Below is a small trained network, with its code and all its weights. Each question gives an input and a class and asks what happens when units are switched off, that is, made to give their printed mean instead of their output.

import numpy as np


def w(rows, s, z=0):
    codes = np.array(rows[::2]) - 128.0
    scale = np.full(codes.shape[1], s)
    scale[-1] = z or s
    return codes * scale


def norm(h):
    return h / np.sqrt((h * h).mean(-1, keepdims=True) + 1e-5)


def f(y):
    return y / 2 * (1 + np.tanh(0.7978845608 * (y + 0.044715 * y**3)))


def log_softmax(a):
    a = a - a.max(-1, keepdims=True)
    return a - np.log(np.exp(a).sum(-1, keepdims=True))


def net(x, mask):
    res = np.array(x, float).reshape(1, 8) / 4 @ E
    u = 0
    for l in range(2):
        y = f(norm(res) @ A[l][:, :-1].T + A[l][:, -1])
        res = res + np.where(mask[u : u + 12], y, B[l][:, -1]) @ B[l][:, :-1]
        u += 12
    return log_softmax(norm(res)[-1] @ U[:, :-1].T + U[:, -1])


A, B = {}, {}
E = w([
[94,128,121,24,232,122],'x0',
[164,198,108,23,73,132],'x1',
[62,188,2,165,87,122],'x2',
[171,99,109,192,226,178],'x3',
[216,60,57,73,126,53],'x4',
[205,207,51,158,152,239],'x5',
[108,124,145,71,140,144],'x6',
[55,64,53,101,100,229],'x7',
],0.0019)
A[0] = w([
[185,136,238,65,132,133,25],'0.n0',
[42,112,154,92,8,87,27],'0.n1',
[149,28,80,147,147,168,62],'0.n2',
[62,130,177,197,178,168,49],'0.n3',
[160,157,157,87,157,57,108],'0.n4',
[160,129,114,84,171,2,4],'0.n5',
[56,103,159,196,189,138,28],'0.n6',
[139,168,114,147,105,136,112],'0.n7',
[161,227,66,175,45,166,46],'0.n8',
[170,130,198,97,132,136,83],'0.n9',
[99,151,80,73,131,180,55],'0.n10',
[84,146,50,33,153,185,23],'0.n11',
],0.0066,0.0021)
B[0] = w([
[47,152,123,220,129,198,173],'0.n0',
[64,86,170,73,55,45,254],'0.n1',
[156,97,75,200,77,93,168],'0.n2',
[176,127,192,123,184,92,201],'0.n3',
[110,145,93,183,178,113,168],'0.n4',
[142,166,66,119,198,16,172],'0.n5',
[195,122,211,146,179,142,181],'0.n6',
[116,109,121,106,163,141,148],'0.n7',
[78,49,74,70,225,182,248],'0.n8',
[79,162,118,175,115,146,144],'0.n9',
[159,197,104,115,136,141,166],'0.n10',
[169,246,129,115,95,139,212],'0.n11',
],0.011,0.0026)
A[1] = w([
[9,152,162,253,95,199,5],'1.n0',
[218,38,71,176,13,142,30],'1.n1',
[89,60,123,151,149,82,90],'1.n2',
[155,195,111,80,76,174,58],'1.n3',
[185,228,108,55,63,179,30],'1.n4',
[78,49,164,82,52,96,83],'1.n5',
[66,141,45,115,72,136,123],'1.n6',
[208,102,239,128,150,147,64],'1.n7',
[195,230,108,46,66,177,16],'1.n8',
[167,138,81,185,164,164,123],'1.n9',
[125,27,68,32,153,227,40],'1.n10',
[88,72,184,39,17,60,37],'1.n11',
],0.0068,0.0021)
B[1] = w([
[46,197,128,229,61,226,176],'1.n0',
[210,78,15,186,2,124,156],'1.n1',
[145,210,87,94,111,134,181],'1.n2',
[181,185,139,98,140,140,152],'1.n3',
[205,230,135,75,110,167,186],'1.n4',
[104,146,166,42,61,79,217],'1.n5',
[207,60,251,128,204,144,188],'1.n6',
[201,42,239,154,174,143,190],'1.n7',
[197,236,134,74,94,177,191],'1.n8',
[90,122,153,56,47,103,182],'1.n9',
[78,33,47,50,155,240,215],'1.n10',
[24,95,221,46,35,96,253],'1.n11',
],0.0098,0.0035)
U = w([
[210,68,58,182,40,120,75],'0',
[108,163,54,156,215,26,138],'1',
[47,109,210,42,51,69,156],'2',
[128,98,118,142,84,113,1],'3',
[212,255,123,59,119,174,171],'4',
[39,193,136,237,117,176,152],'5',
[97,43,59,57,196,203,171],'6',
[200,51,239,185,192,130,143],'7',
],0.0084,0.0024)

Each question gives the input, the list of numbers given to net, and the class t.
The units are the neurons (one row each of A and B). Each row of codes is followed by its name. A weight is (code - 128) times the scale printed after its matrix; where a second scale follows, it is the last column's (A, B and U).
mask holds one flag per neuron, layer by layer. A switched-off neuron (its flag False) gives its mean, the last column of its row in B, instead of its output. The means were averaged over made-up inputs and are rounded, as every weight is.
A unit's drop is (log p(t) with every unit on - log p(t) with that unit switched off) / (log p(t) with every unit on - log p(t) with every unit switched off).
The circuit of an input: a set's keep is (log p(t) with only the set's units on - log p(t) with every unit switched off) / (log p(t) with every unit on - log p(t) with every unit switched off). Starting from the 12 units with the biggest drops (on a tie, the unit counted first), units are removed one at a time, each time the one whose removal leaves the highest keep (on an exact tie, the one counted first), for as long as the keep stays at least 0.8.
circuit, biggest first: the units of the circuit, biggest drop first
most important unit: the unit with the biggest drop
k most important neurons: the k neurons with the biggest drops, biggest first
k most important neurons of layer l: the k neurons of layer l with the biggest drops, biggest first
input [8,1,1,-2,7,-3,-3,3], class 1: circuit, biggest first -> (0.n5)
input [3,-8,-4,3,7,-8,-5,5], class 0: circuit, biggest first -> (0.n2 1.n1)
input [1,-7,8,0,-1,-6,-4,0], class 7: 3 most important neurons -> (0.n6 1.n7 0.n3)
input [1,3,-6,3,-7,-5,-2,8], class 7: circuit, biggest first -> (0.n6 1.n7)
input [-6,-2,-8,0,-4,-6,-4,-6], class 5: circuit, biggest first -> (0.n0 1.n0)
input [6,7,1,6,8,-2,-1,1], class 4: 2 most important neurons of layer 0 -> (0.n11 0.n8)
input [0,3,-2,-2,7,8,-7,3], class 6: 2 most important neurons -> (0.n8 1.n10)
input [1,5,-2,-8,8,4,6,-3], class 1: circuit, biggest first -> (0.n5 0.n4 1.n11)
input [3,6,-3,8,-2,7,-3,-4], class 6: 2 most important neurons -> (0.n11 1.n10)
input [-1,7,-6,-8,6,1,1,0], class 5: 4 most important neurons -> (0.n0 0.n4 0.n9 1.n0)
input [8,1,-5,-6,3,-4,5,7], class 4: 2 most important neurons of layer 0 -> (0.n11 0.n10)
input [-5,1,-8,8,-5,-1,-1,0], class 7: 4 most important neurons -> (0.n3 1.n7 0.n6 0.n4)
input [3,-4,-8,-3,-7,2,-1,2], class 7: 2 most important neurons -> (0.n3 0.n6)
input [8,-8,1,5,2,3,-8,3], class 0: circuit, biggest first -> (0.n2)
input [-4,0,2,5,-3,-8,6,-2], class 7: 2 most important neurons of layer 1 -> (1.n7 1.n9)
input [-8,0,4,1,7,6,-3,6], class 6: 2 most important neurons -> (0.n8 1.n10)
input [0,7,0,6,0,-2,0,-4], class 1: 3 most important neurons -> (0.n5 0.n4 1.n11)
input [-8,-3,-8,-3,5,1,-3,5], class 0: 3 most important neurons -> (1.n1 0.n2 0.n1)
input [-6,8,-5,1,7,1,-8,-7], class 1: 2 most important neurons -> (0.n5 1.n11)
input [-2,5,-3,1,-4,3,6,-2], class 5: most important unit -> 0.n0
input [6,-7,-7,-4,-3,-8,-4,-5], class 5: 2 most important neurons of layer 1 -> (1.n0 1.n6)
